Below is a small trained network, with its code and all its weights. Each question gives an input and a class and asks what happens when units are switched off, that is, made to give their printed mean instead of their output.

import numpy as np


def w(rows, s, z=0):
    codes = np.array(rows[::2]) - 128.0
    scale = np.full(codes.shape[1], s)
    scale[-1] = z or s
    return codes * scale


def norm(h):
    return h / np.sqrt((h * h).mean(-1, keepdims=True) + 1e-5)


def f(y):
    return y / 2 * (1 + np.tanh(0.7978845608 * (y + 0.044715 * y**3)))


def log_softmax(a):
    a = a - a.max(-1, keepdims=True)
    return a - np.log(np.exp(a).sum(-1, keepdims=True))


def net(x, mask):
    res = np.array(x, float).reshape(1, 6) / 4 @ E
    u = 0
    for l in range(3):
        y = f(norm(res) @ A[l][:, :-1].T + A[l][:, -1])
        res = res + np.where(mask[u : u + 4], y, B[l][:, -1]) @ B[l][:, :-1]
        u += 4
    return log_softmax(norm(res)[-1] @ U[:, :-1].T + U[:, -1])


A, B = {}, {}
E = w([
[156,130,141,88,187,158,2,207,158],'x0',
[222,44,56,158,147,52,180,215,129],'x1',
[76,153,64,144,153,129,122,146,132],'x2',
[146,124,164,9,108,175,64,70,210],'x3',
[59,176,126,51,254,103,92,16,213],'x4',
[121,123,224,145,215,48,181,142,105],'x5',
],0.0034)
A[0] = w([
[59,216,128,127,189,106,121,50,213,36],'0.n1',
[136,137,97,148,219,84,93,160,105,5],'0.n2',
[174,119,73,56,42,109,159,74,117,111],'0.n3',
[163,67,252,77,199,41,83,93,133,15],'0.n4',
],0.0041,0.0025)
B[0] = w([
[78,111,130,75,196,202,125,60,83,250],'0.n1',
[124,156,102,98,160,82,78,252,162,122],'0.n2',
[125,84,101,136,122,89,140,133,240,170],'0.n3',
[224,222,181,62,171,128,240,175,165,219],'0.n4',
],0.0043,0.002)
A[1] = w([
[138,141,137,99,22,237,24,175,110,3],'1.n1',
[110,128,125,220,127,75,210,134,67,82],'1.n2',
[169,114,48,151,174,114,94,173,253,135],'1.n3',
[167,76,117,217,124,95,149,200,108,74],'1.n4',
],0.0047,0.0029)
B[1] = w([
[226,220,144,194,110,230,21,192,226,210],'1.n1',
[130,167,188,207,71,146,144,137,40,242],'1.n2',
[93,65,182,87,53,128,86,145,132,229],'1.n3',
[74,167,3,150,246,85,102,102,52,251],'1.n4',
],0.0048,0.0022)
A[2] = w([
[200,203,226,84,199,68,182,146,172,67],'2.n1',
[19,174,107,65,217,171,104,1,119,5],'2.n2',
[141,108,116,56,148,159,74,41,175,64],'2.n3',
[203,175,144,138,84,214,36,132,177,49],'2.n4',
],0.0044,0.0034)
B[2] = w([
[206,124,198,94,177,191,188,164,180,217],'2.n1',
[51,180,24,62,198,126,59,2,77,253],'2.n2',
[104,56,9,234,141,85,217,101,11,193],'2.n3',
[182,205,78,240,144,219,102,120,160,201],'2.n4',
],0.0044,0.0027)
U = w([
[129,129,87,218,129,62,171,185,2,144],'0',
[67,159,204,166,44,129,191,59,82,54],'1',
[191,133,213,55,186,128,178,148,172,230],'2',
[185,168,113,173,79,222,38,146,179,168],'3',
[143,23,58,93,37,106,149,92,190,69],'4',
[93,107,100,82,176,77,42,216,132,6],'5',
[37,157,95,62,198,153,92,8,114,198],'6',
],0.011,0.0021)

Each question gives the input, the list of numbers given to net, and the class t.
The units are the neurons (one row each of A and B). Each row of codes is followed by its name. A weight is (code - 128) times the scale printed after its matrix; where a second scale follows, it is the last column's (A, B and U).
mask holds one flag per neuron, layer by layer. A switched-off neuron (its flag False) gives its mean, the last column of its row in B, instead of its output. The means were averaged over made-up inputs and are rounded, as every weight is.
A unit's drop is (log p(t) with every unit on - log p(t) with that unit switched off) / (log p(t) with every unit on - log p(t) with every unit switched off).
The circuit of an input: a set's keep is (log p(t) with only the set's units on - log p(t) with every unit switched off) / (log p(t) with every unit on - log p(t) with every unit switched off). Starting from all 12 units, units are removed one at a time, each time the one whose removal leaves the highest keep (on an exact tie, the one counted first), for as long as the keep stays at least 0.8.
circuit, biggest first: the units of the circuit, biggest drop first
unit that matters most: the unit with the biggest drop
top k neurons: the k neurons with the biggest drops, biggest first
k most important neurons of layer l: the k neurons of layer l with the biggest drops, biggest first
drop of u: that unit's drop, to one decimal
input [4,-7,-8,-5,1,3], class 2: circuit, biggest first	[0.n4 2.n1]
input [-1,-2,5,3,-8,2], class 3: top 2 neurons	[1.n1 2.n3]
input [-1,-8,0,3,-6,4], class 3: unit that matters most	1.n1
input [6,3,8,-8,2,-3], class 5: top 2 neurons	[0.n2 2.n3]
input [5,7,6,4,4,-7], class 4: 3 most important neurons of layer 1	[1.n3 1.n2 1.n4]
input [1,7,5,-3,5,8], class 2: circuit, biggest first	[2.n1 0.n4]
input [6,8,3,7,2,-3], class 4: circuit, biggest first	[1.n3 2.n3 1.n4]
input [-3,1,-2,1,6,6], class 2: top 3 neurons	[0.n4 2.n1 1.n4]
input [7,-8,-7,-1,0,2], class 3: top 3 neurons	[2.n4 1.n1 1.n4]
input [-6,-3,-6,2,-1,8], class 2: circuit, biggest first	[0.n4 2.n1]
input [3,3,1,0,-2,3], class 5: top 3 neurons	[0.n2 2.n3 1.n3]
input [-8,0,8,0,1,-1], class 1: top 2 neurons	[1.n4 1.n2]
input [-1,-2,-6,3,1,2], class 2: drop of 0.n4	1.2
input [3,-7,-2,-6,0,-1], class 3: drop of 1.n1	0.8
input [-4,4,-1,0,4,2], class 2: drop of 0.n2	0.0
input [-3,-7,4,8,-7,2], class 3: most important neuron of layer 1	[1.n1]
